Here is a tiny trained network, its code and every weight. The questions are about switching its units off for an input and a class, where a switched-off unit gives its printed mean instead of its output.

import numpy as np


def w(rows, s, z=0):
    codes = np.array(rows[::2]) - 128.0
    scale = np.full(codes.shape[1], s)
    scale[-1] = z or s
    return codes * scale


def norm(h):
    return h / np.sqrt((h * h).mean(-1, keepdims=True) + 1e-5)


def f(y):
    return np.maximum(y, 0)


def log_softmax(a):
    a = a - a.max(-1, keepdims=True)
    return a - np.log(np.exp(a).sum(-1, keepdims=True))


def net(x, mask):
    res = np.array(x, float).reshape(1, 5) / 4 @ E
    u = 0
    for l in range(3):
        y = f(norm(res) @ A[l][:, :-1].T + A[l][:, -1])
        res = res + np.where(mask[u : u + 3], y, B[l][:, -1]) @ B[l][:, :-1]
        u += 3
    return log_softmax(norm(res)[-1] @ U[:, :-1].T + U[:, -1])


A, B = {}, {}
E = w([
[102,178,132,13,174,124],'x0',
[107,1,121,37,79,129],'x1',
[127,130,133,127,126,125],'x2',
[9,159,177,166,61,106],'x3',
[104,104,141,116,182,77],'x4',
],0.0073)
A[0] = w([
[89,119,131,122,180,49,140],'L0N0',
[147,40,148,255,122,90,2],'L0N1',
[154,90,178,143,186,58,108],'L0N2',
],0.0097,0.0048)
B[0] = w([
[93,129,184,162,110,182,233],'L0N0',
[217,206,137,58,7,135,255],'L0N1',
[120,100,136,157,188,178,207],'L0N2',
],0.011,0.0035)
A[1] = w([
[85,160,147,58,184,167,3],'L1N0',
[165,159,136,121,64,255,105],'L1N1',
[195,53,83,125,230,142,76],'L1N2',
],0.0087,0.0039)
B[1] = w([
[231,143,178,80,127,151,167],'L1N0',
[69,83,181,122,245,171,253],'L1N1',
[76,132,112,174,85,167,203],'L1N2',
],0.013,0.0061)
A[2] = w([
[194,122,132,177,51,154,106],'L2N0',
[217,96,37,142,184,162,89],'L2N1',
[174,254,133,228,222,57,4],'L2N2',
],0.0098,0.0033)
B[2] = w([
[194,189,158,52,176,128,172],'L2N0',
[77,217,112,170,70,88,216],'L2N1',
[164,4,89,90,79,140,253],'L2N2',
],0.013,0.0049)
U = w([
[144,4,85,91,76,117,172],'0',
[204,205,180,59,111,117,109],'1',
[112,113,148,148,138,180,202],'2',
[107,92,154,182,205,169,123],'3',
[45,203,111,186,30,128,134],'4',
[120,126,127,157,223,74,2],'5',
],0.014,0.0048)

Each question gives the input, the list of numbers given to net, and the class t.
The units are the neurons (one row each of A and B). Each row of codes is followed by its name. A weight is (code - 128) times the scale printed after its matrix; where a second scale follows, it is the last column's (A, B and U).
mask holds one flag per neuron, layer by layer. A switched-off neuron (its flag False) gives its mean, the last column of its row in B, instead of its output. The means were averaged over made-up inputs and are rounded, as every weight is.
A unit's drop is (log p(t) with every unit on - log p(t) with that unit switched off) / (log p(t) with every unit on - log p(t) with every unit switched off).
The circuit of an input: a set's keep is (log p(t) with only the set's units on - log p(t) with every unit switched off) / (log p(t) with every unit on - log p(t) with every unit switched off). Starting from all 9 units, units are removed one at a time, each time the one whose removal leaves the highest keep (on an exact tie, the one counted first), for as long as the keep stays at least 0.8.
units of the circuit, in order: the units of the circuit, biggest drop first
top k neurons: the k neurons with the biggest drops, biggest first
top k neurons in layer l: the k neurons of layer l with the biggest drops, biggest first
input [-6,7,8,-8,3], class 2: top 3 neurons -> L1N2, L2N2, L0N2
input [-3,-1,-5,-6,1], class 4: top 3 neurons -> L2N1, L0N0, L2N2
input [-2,-7,3,-3,7], class 0: units of the circuit, in order -> L2N2
input [-5,-1,-5,5,-2], class 1: units of the circuit, in order -> L0N1, L2N0
input [3,2,0,-7,5], class 4: top 3 neurons -> L1N1, L2N1, L1N2
input [0,-6,0,6,6], class 0: top 2 neurons -> L2N2, L1N1
input [-5,6,-8,-8,-4], class 2: units of the circuit, in order -> L2N2, L1N1
input [0,-5,0,5,4], class 0: top 2 neurons in layer 1 -> L1N1, L1N2
input [3,0,2,-6,5], class 4: top 2 neurons -> L1N1, L2N1
input [-6,5,2,4,4], class 1: top 2 neurons -> L0N1, L2N2
input [-5,3,4,3,-3], class 1: units of the circuit, in order -> L0N1, L2N0
input [6,-2,3,-8,4], class 4: top 2 neurons -> L1N2, L2N1
input [7,5,1,4,-1], class 1: top 2 neurons -> L2N2, L1N0
input [-1,5,2,-6,-5], class 4: top 2 neurons -> L2N1, L0N0
input [2,-5,-4,-8,5], class 4: units of the circuit, in order -> L2N1, L1N2
input [-4,5,5,-5,-7], class 3: units of the circuit, in order -> L1N1
input [2,6,8,-6,8], class 2: top 2 neurons -> L2N2, L0N2
input [0,0,2,-8,2], class 4: top 2 neurons -> L2N1, L1N1
input [-2,4,-5,8,-8], class 3: top 2 neurons in layer 1 -> L1N1, L1N2
input [-4,6,0,8,7], class 4: units of the circuit, in order -> L2N2
input [-5,1,-7,-8,-6], class 4: top 2 neurons in layer 0 -> L0N0, L0N2
